Below are the code and all the weights of a small trained network. Each question names an input and a target symbol and asks about switching units off, where a switched-off unit gives its printed mean instead of its output.

import numpy as np


def w(rows, s, z=0):
    codes = np.array(rows[::2]) - 128.0
    scale = np.full(codes.shape[1], s)
    scale[-1] = z or s
    return codes * scale


def norm(h):
    return h / np.sqrt((h * h).mean(-1, keepdims=True) + 1e-5)


def f(y):
    return np.maximum(y, 0)


def softmax(a):
    e = np.exp(a - a.max(-1, keepdims=True))
    return e / e.sum(-1, keepdims=True)


def log_softmax(a):
    a = a - a.max(-1, keepdims=True)
    return a - np.log(np.exp(a).sum(-1, keepdims=True))


def net(x, mask):
    ids = ['ΛΨγηθμφ'.index(c) for c in x.split()]
    T = len(ids)
    res = E[ids] + P[:T]
    r = norm(res)
    for j in range(2):
        rows = slice(4 * j, 4 * j + 4)
        q, k, v = (r @ M[0][rows].T for M in (Q, K, V))
        z = softmax(np.where(np.tri(T) > 0, q @ k.T / 4**0.5, -1e9)) @ v
        o = O[0][rows]
        res = res + np.where(mask[j], z, o[:, -1]) @ o[:, :-1]
    y = f(norm(res) @ A[0][:, :-1].T + A[0][:, -1])
    res = res + np.where(mask[2:18], y, B[0][:, -1]) @ B[0][:, :-1]
    return log_softmax(norm(res)[-1] @ U[:, :-1].T + U[:, -1])


Q, K, V, O, A, B = {}, {}, {}, {}, {}, {}
E = w([
[134,196,80],'Λ',
[133,197,80],'Ψ',
[253,105,131],'γ',
[135,200,76],'η',
[16,157,143],'θ',
[116,77,172],'μ',
[110,169,163],'φ',
],0.002)
P = w([
[2,111,163],'0',
[36,111,158],'1',
[62,112,154],'2',
[76,114,145],'3',
[94,114,141],'4',
[109,112,137],'5',
[125,111,134],'6',
[137,111,129],'7',
[148,109,125],'8',
[156,109,119],'9',
[164,108,114],'10',
[166,108,113],'11',
[172,109,112],'12',
],0.0018)
Q[0] = w([
[140,166,136],'H1',
[75,24,239],'H1',
[108,254,26],'H1',
[83,39,227],'H1',
[96,84,190],'H2',
[73,193,67],'H2',
[56,58,205],'H2',
[203,199,120],'H2',
],0.0039)
K[0] = w([
[137,181,128],'H1',
[4,43,69],'H1',
[240,156,149],'H1',
[8,108,52],'H1',
[27,110,158],'H2',
[176,195,118],'H2',
[26,95,245],'H2',
[185,180,35],'H2',
],0.0039)
V[0] = w([
[175,121,189],'H1',
[168,101,83],'H1',
[150,207,229],'H1',
[115,88,118],'H1',
[61,119,253],'H2',
[150,157,115],'H2',
[105,78,92],'H2',
[112,151,173],'H2',
],0.0035)
O[0] = w([
[123,138,162,71],'H1',
[118,87,122,30],'H1',
[139,205,253,188],'H1',
[144,72,91,115],'H1',
[230,130,105,249],'H2',
[106,130,147,116],'H2',
[129,62,94,114],'H2',
[188,130,157,182],'H2',
],0.0029,0.0015)
A[0] = w([
[149,102,162,137],'N1',
[25,15,113,255],'N2',
[125,192,108,163],'N3',
[126,200,83,99],'N4',
[183,129,72,115],'N5',
[126,77,90,159],'N6',
[230,72,150,161],'N7',
[58,147,212,56],'N8',
[125,122,204,214],'N9',
[203,159,138,204],'N10',
[147,188,49,137],'N11',
[89,100,48,106],'N12',
[78,113,62,55],'N13',
[107,221,133,212],'N14',
[253,112,117,230],'N15',
[123,124,131,93],'N16',
],0.0027,0.00087)
B[0] = w([
[93,119,99,153],'N1',
[254,93,71,149],'N2',
[140,75,132,206],'N3',
[121,104,129,197],'N4',
[142,85,146,151],'N5',
[201,80,89,135],'N6',
[36,152,106,194],'N7',
[149,113,120,158],'N8',
[182,151,93,180],'N9',
[110,121,148,211],'N10',
[111,101,145,195],'N11',
[144,133,158,138],'N12',
[157,168,163,138],'N13',
[160,111,134,254],'N14',
[80,127,137,213],'N15',
[114,124,129,128],'N16',
],0.0031,0.0024)
U = w([
[201,237,254,209],'Λ',
[200,83,53,139],'Ψ',
[62,207,59,78],'γ',
[66,194,68,123],'η',
[83,103,115,3],'θ',
[163,47,90,162],'μ',
[25,77,191,134],'φ',
],0.0065,0.0028)

Each question gives the input, a string of symbols that net reads in full, and the target symbol t.
The units are the heads (4 rows each of Q, K, V and O) and the neurons (one row each of A and B). Each row of codes is followed by its name. A weight is (code - 128) times the scale printed after its matrix; where a second scale follows, it is the last column's (O, A, B and U).
mask holds one flag per unit, heads first, then neurons. A switched-off unit (its flag False) gives its mean, the last column of its rows in O or B, instead of its output. The means were averaged over made-up inputs and are rounded, as every weight is.
A unit's drop is (log p(t) with every unit on - log p(t) with that unit switched off) / (log p(t) with every unit on - log p(t) with every unit switched off).
The circuit of an input: a set's keep is (log p(t) with only the set's units on - log p(t) with every unit switched off) / (log p(t) with every unit on - log p(t) with every unit switched off). Starting from the 12 units with the biggest drops (on a tie, the unit counted first), units are removed one at a time, each time the one whose removal leaves the highest keep (on an exact tie, the one counted first), for as long as the keep stays at least 0.8.
units of the circuit, in order: the units of the circuit, biggest drop first
most important unit: the unit with the biggest drop
k most important neurons: the k neurons with the biggest drops, biggest first
heads that matter: for each layer, one digit per head in row order, 1 if its drop is at least 0.15 and else 0, layers parted by /
input μ η Ψ θ θ, target Ψ: heads that matter => 00
input θ Ψ Ψ γ φ γ φ Ψ η, target Λ: heads that matter => 11
input φ θ θ Ψ Ψ, target Ψ: most important unit => N7
input Ψ Ψ Ψ γ γ Ψ γ, target φ: units of the circuit, in order => H2, N7, N15, N14
input Λ Ψ μ, target Ψ: heads that matter => 00
input θ Λ Λ φ γ γ Λ Ψ, target φ: units of the circuit, in order => N9, N11, H1, H2
input θ η Ψ φ Ψ γ φ μ φ θ μ, target φ: units of the circuit, in order => N7, N15
input θ Ψ θ, target Ψ: heads that matter => 01
input φ μ γ μ η η, target μ: 4 most important neurons => N3, N7, N14, N15
input Λ θ Λ, target Ψ: units of the circuit, in order => N7, H1, N3, H2
input Ψ Ψ γ γ γ φ φ Λ θ, target Λ: heads that matter => 10
input Λ γ Λ, target φ: 4 most important neurons => N9, N2, N11, N3
input μ Ψ γ γ, target φ: heads that matter => 00
input Ψ Ψ μ, target Ψ: heads that matter => 00
input φ θ θ γ γ Ψ Λ, target φ: heads that matter => 11
input Ψ γ Ψ, target φ: 3 most important neurons => N9, N2, N11
input γ φ φ φ Ψ, target Λ: heads that matter => 10
input γ Ψ Ψ φ Λ Λ Ψ Ψ μ θ φ Λ, target Λ: heads that matter => 10
input Ψ η θ Ψ, target Ψ: heads that matter => 10
input θ Ψ Ψ μ γ φ Λ φ Ψ Λ, target Λ: 3 most important neurons => N7, N15, N14
input η φ φ φ η γ Ψ η μ η φ η, target Λ: heads that matter => 10
input Λ θ η, target Ψ: 2 most important neurons => N7, N15
input θ Ψ μ Λ, target μ: 2 most important neurons => N7, N11
